Here is a tiny trained network, its code and every weight. The questions are about switching its units off for an input and a target symbol, where a switched-off unit gives its printed mean instead of its output.

import numpy as np


def w(rows, s, z=0):
    codes = np.array(rows[::2]) - 128.0
    scale = np.full(codes.shape[1], s)
    scale[-1] = z or s
    return codes * scale


def f(y):
    return y / 2 * (1 + np.tanh(0.7978845608 * (y + 0.044715 * y**3)))


def softmax(a):
    e = np.exp(a - a.max(-1, keepdims=True))
    return e / e.sum(-1, keepdims=True)


def log_softmax(a):
    a = a - a.max(-1, keepdims=True)
    return a - np.log(np.exp(a).sum(-1, keepdims=True))


def net(x, mask):
    ids = ['γδεζηθλξστψω'.index(c) for c in x.split()]
    T = len(ids)
    res = E[ids] + P[:T]
    r = res
    for j in range(3):
        rows = slice(2 * j, 2 * j + 2)
        q, k, v = (r @ M[0][rows].T for M in (Q, K, V))
        z = softmax(np.where(np.tri(T) > 0, q @ k.T / 2**0.5, -1e9)) @ v
        o = O[0][rows]
        res = res + np.where(mask[j], z, o[:, -1]) @ o[:, :-1]
    y = f(res @ A[0][:, :-1].T + A[0][:, -1])
    res = res + np.where(mask[3:19], y, B[0][:, -1]) @ B[0][:, :-1]
    return log_softmax(res[-1] @ U[:, :-1].T + U[:, -1])


Q, K, V, O, A, B = {}, {}, {}, {}, {}, {}
E = w([
[143,156,92],'γ',
[149,158,112],'δ',
[143,152,90],'ε',
[138,156,91],'ζ',
[134,155,94],'η',
[154,156,83],'θ',
[141,155,82],'λ',
[134,157,54],'ξ',
[105,138,145],'σ',
[121,155,90],'τ',
[17,142,239],'ψ',
[86,4,124],'ω',
],0.012)
P = w([
[150,128,134],'0',
[11,156,93],'1',
[29,143,98],'2',
[45,115,105],'3',
[53,105,108],'4',
[56,93,107],'5',
[61,90,110],'6',
[68,92,110],'7',
],0.013)
Q[0] = w([
[144,25,67],'h1',
[117,214,81],'h1',
[250,111,191],'h2',
[108,170,76],'h2',
[156,113,60],'h3',
[81,164,124],'h3',
],0.013)
K[0] = w([
[83,49,64],'h1',
[220,150,120],'h1',
[165,247,85],'h2',
[110,113,97],'h2',
[120,61,129],'h3',
[120,156,151],'h3',
],0.016)
V[0] = w([
[152,200,202],'h1',
[110,158,195],'h1',
[87,132,253],'h2',
[167,79,50],'h2',
[107,30,94],'h3',
[114,11,122],'h3',
],0.014)
O[0] = w([
[209,70,160,65],'h1',
[149,100,204,156],'h1',
[167,246,182,254],'h2',
[119,62,143,70],'h2',
[137,78,237,162],'h3',
[190,27,254,154],'h3',
],0.0098,0.0095)
A[0] = w([
[193,109,160,196],'n1',
[110,158,176,91],'n2',
[249,115,74,89],'n3',
[130,151,124,83],'n4',
[174,169,121,84],'n5',
[85,130,130,167],'n6',
[209,137,110,122],'n7',
[212,138,92,106],'n8',
[191,123,106,97],'n9',
[148,162,169,81],'n10',
[88,62,130,117],'n11',
[113,172,54,145],'n12',
[93,172,76,181],'n13',
[74,130,133,153],'n14',
[143,65,72,62],'n15',
[110,98,145,246],'n16',
],0.018,0.012)
B[0] = w([
[93,181,82,155],'n1',
[124,85,118,252],'n2',
[203,6,175,130],'n3',
[122,111,124,151],'n4',
[90,92,141,187],'n5',
[166,140,126,221],'n6',
[135,110,152,136],'n7',
[152,140,191,134],'n8',
[154,111,140,125],'n9',
[130,95,139,217],'n10',
[141,145,72,204],'n11',
[165,63,127,196],'n12',
[81,168,145,237],'n13',
[161,126,120,232],'n14',
[62,103,77,131],'n15',
[144,143,160,236],'n16',
],0.016,0.015)
U = w([
[154,80,138,24],'γ',
[232,105,205,154],'δ',
[145,87,131,57],'ε',
[147,91,137,34],'ζ',
[146,96,134,60],'η',
[144,69,119,89],'θ',
[137,90,119,85],'λ',
[86,121,91,113],'ξ',
[112,248,144,254],'σ',
[125,115,122,110],'τ',
[107,89,199,138],'ψ',
[244,117,146,187],'ω',
],0.012,0.0072)

Each question gives the input, a string of symbols that net reads in full, and the target symbol t.
The units are the heads (2 rows each of Q, K, V and O) and the neurons (one row each of A and B). Each row of codes is followed by its name. A weight is (code - 128) times the scale printed after its matrix; where a second scale follows, it is the last column's (O, A, B and U).
mask holds one flag per unit, heads first, then neurons. A switched-off unit (its flag False) gives its mean, the last column of its rows in O or B, instead of its output. The means were averaged over made-up inputs and are rounded, as every weight is.
A unit's drop is (log p(t) with every unit on - log p(t) with that unit switched off) / (log p(t) with every unit on - log p(t) with every unit switched off).
The circuit of an input: a set's keep is (log p(t) with only the set's units on - log p(t) with every unit switched off) / (log p(t) with every unit on - log p(t) with every unit switched off). Starting from the 12 units with the biggest drops (on a tie, the unit counted first), units are removed one at a time, each time the one whose removal leaves the highest keep (on an exact tie, the one counted first), for as long as the keep stays at least 0.8.
units of the circuit, in order: the units of the circuit, biggest drop first
k most important neurons: the k neurons with the biggest drops, biggest first
heads that matter: for each layer, one digit per head in row order, 1 if its drop is at least 0.15 and else 0, layers parted by /
input σ ψ ζ, target ψ: most important neuron -> (n12)
input ψ ε ψ ψ σ, target ψ: 3 most important neurons -> (n5 n10 n11)
input θ ξ ξ θ ζ, target ξ: units of the circuit, in order -> (h2 n15 h3)
input ω ξ θ θ λ γ ψ, target σ: 3 most important neurons -> (n12 n5 n10)
input ω θ τ ψ ξ, target σ: heads that matter -> 100
input ψ ψ θ ψ ω ξ ε, target σ: units of the circuit, in order -> (n2 h1)
input ω ω ψ σ, target ω: 2 most important neurons -> (n13 n5)
input ξ θ ψ ψ σ ξ ψ ξ, target ψ: heads that matter -> 010
input ξ ω θ τ ξ ψ, target σ: heads that matter -> 001
input ψ ψ ψ ω ψ ψ ψ ζ, target σ: units of the circuit, in order -> (n12 n2)
input λ λ ω ψ σ, target σ: 4 most important neurons -> (n12 n10 n2 n5)
input η ε ξ, target ξ: units of the circuit, in order -> (h2 h3)
input δ ψ λ θ, target ψ: 4 most important neurons -> (n12 n13 n5 n11)
input ω ξ ξ ψ ψ ψ δ, target σ: units of the circuit, in order -> (n12)
input δ ξ δ γ, target ξ: heads that matter -> 111
input ξ ψ ψ ψ η ε ω θ, target σ: heads that matter -> 000
input λ ξ θ ξ, target ξ: 2 most important neurons -> (n15 n13)
input ω η ψ θ ω ψ, target ω: heads that matter -> 110
input η δ ψ ω ψ θ, target σ: units of the circuit, in order -> (n2 n10)
input ω γ ω τ, target ω: 4 most important neurons -> (n13 n5 n11 n1)
input ξ ξ ξ θ, target ξ: heads that matter -> 010
input σ ψ ψ σ, target ψ: 3 most important neurons -> (n5 n11 n10)
input λ ψ η, target ψ: 3 most important neurons -> (n12 n13 n5)
input θ ξ θ, target ξ: 3 most important neurons -> (n13 n15 n12)
input δ ω η ξ ψ η η ψ, target δ: 3 most important neurons -> (n13 n5 n1)
